zizu: [ 23 -64  23  59  26  31  18]
vefi: [-19 -21   3  -7 -22  23  14]
bab: [ 35  52 -24   8  20 -52   5]
zira: [ 58  16  16 -41  29  24  53]
pufeb: [-12 -46 -16 -63  74 -30  25]
ker: [-15 -52  30  28 -58 -89   9]
sised: [  7  47 -21  -4 -21  29  52]
gatod: [-23  19  20  16  14   4 -61]
difo: [-18   9  -8  60  18  87   0]
mefis: [  9  24  -1 -53 -10  34 -76]
howmany mefis: [-77]
0
loc: [30]
ker, 3
loc: [-19]
vefi, 1
howmany sised: [52]
1
tail: [  7  47 -21  -4]
[-21  29  52]
tail: [ -1 -53 -10  34]
[-76]

bemal: [ -27  -62  113    2 -111  -38  -44]
fud: [ -36  -87  -58  -60   76   96 -107]
kegas: [ 27  40 102  33   1 -39  64]
modu: [ 59  41 102 -73   1 -38  64]
tail: [ 59  41 102 -73]
[  1 -38  64]
tail: [-62 113]
[   2 -111  -38  -44]
tail: [ 41 102]
[-73   1 -38  64]

zer: [-21 -17   6  16 -23   4  16  11  10  43 -32  57 -13 -33 -11 -16]
rimo: [-21 -17   6  16 -23   4 -28 -16  10  43  16 -35 -13 -33 -11 -16]
lazul: [ 16 -17   6  16 -23   6  16  11  10  43  16 -34  16 -33 -11 -16]
howmany lazul: [16]
5
loc: [-28]
rimo, 7
[-21 -17   6  16 -23   4 -28 -16  10  43  16 -35 -13 -33 -11 -16]
rimo
loc: [-34]
lazul, 12
[-21 -17   6  16 -23   4  16  11  10  43 -32  57 -13 -33 -11 -16]
zer
tail: [ 16 -34]
[ 16 -33 -11 -16]

tugo: [  9 -34 -97  41 -14  14  19  37  45  24   1 -32]
subet: [ -1 -10  33  -2 -33   8 -12  -5 -12   5   2 -21]
zogum: [  1 -58 -55 -25 -31   5  26  23  27  20   2 -24]
Nis: [ -1 -19 -12 -14  -5   4   7   2   4 -10 -17 -25]
Nofof: [ -1 -19 -12 -14  -5   4   7   2   4  10  -1  -9]
led: [ -7  40  72  10   7   1 -40 -53 -50 -25 -13  11]
tizi: [  5  35   1   3 -64 -11 -18 -55 -20 -62   9 -16]
rekur: [  3   1 -36  20  13   2  -7 -42 -26 -16  -5   3]
zad: [-26 -32 -87  -6 -46 -34 -38  29  33 -17 -52 -13]
musan: [-15  68  34  22  31 -27 -53 -22 -24 -36 -27  29]
loc: [-18]
tizi, 7
loc: [31]
musan, 5

Zuf: [-86 -86  74  74 -86]
Fope: [-45 -45 -12 -45 -41]
zere: [ -6 -21 102 -98  17]
Gegu: [  8  27  43 -26 -43]
Kun: [-27 -81 102  54 -33]
bur: [-46 -40  74  57  -1]
loc: [-6]
zere, 1
howmany Fope: [-45]
3
howmany Zuf: [74]
2
loc: [-41]
Fope, 5
loc: [-40]
bur, 2

vomev: [-33  -4 -17 -59]
mok: [-114  -34   18  -58]
lag: [ -7 -16 -41   3]
kegu: [2 2 2 2]
Divo: [ 43  13  -2 -92]
tozas: [ 43  13  -3 -92]
loc: [-33]
vomev, 1
loc: [-58]
mok, 4
tail: [ -4 -17]
[-59]
tail: [-34  18]
[-58]
loc: [-7]
lag, 1
howmany kegu: [2]
4
howmany mok: [-58]
1

vego: [ 29  -2  -1  13  41 -17 -17   7   2 -17  62  11 -27  86   6]
ritem: [  27   76   76   76   19   76  -17    7    2 -113   12   11   -8  -25
    6]
bidu: [-51  21   4 -82 -13  10  35   7   2  -4 -15 -17  32 -22   6]
gef: [  30   -2 -112   66   19    0  -17    7    2   10   12  -16   -8  -22
    6]
loc: [-25]
ritem, 14
loc: [-1]
vego, 3
loc: [-112]
gef, 3
loc: [21]
bidu, 2
tail: [29 -2]
[ -1  13  41 -17 -17   7   2 -17  62  11 -27  86   6]
howmany ritem: [75]
0

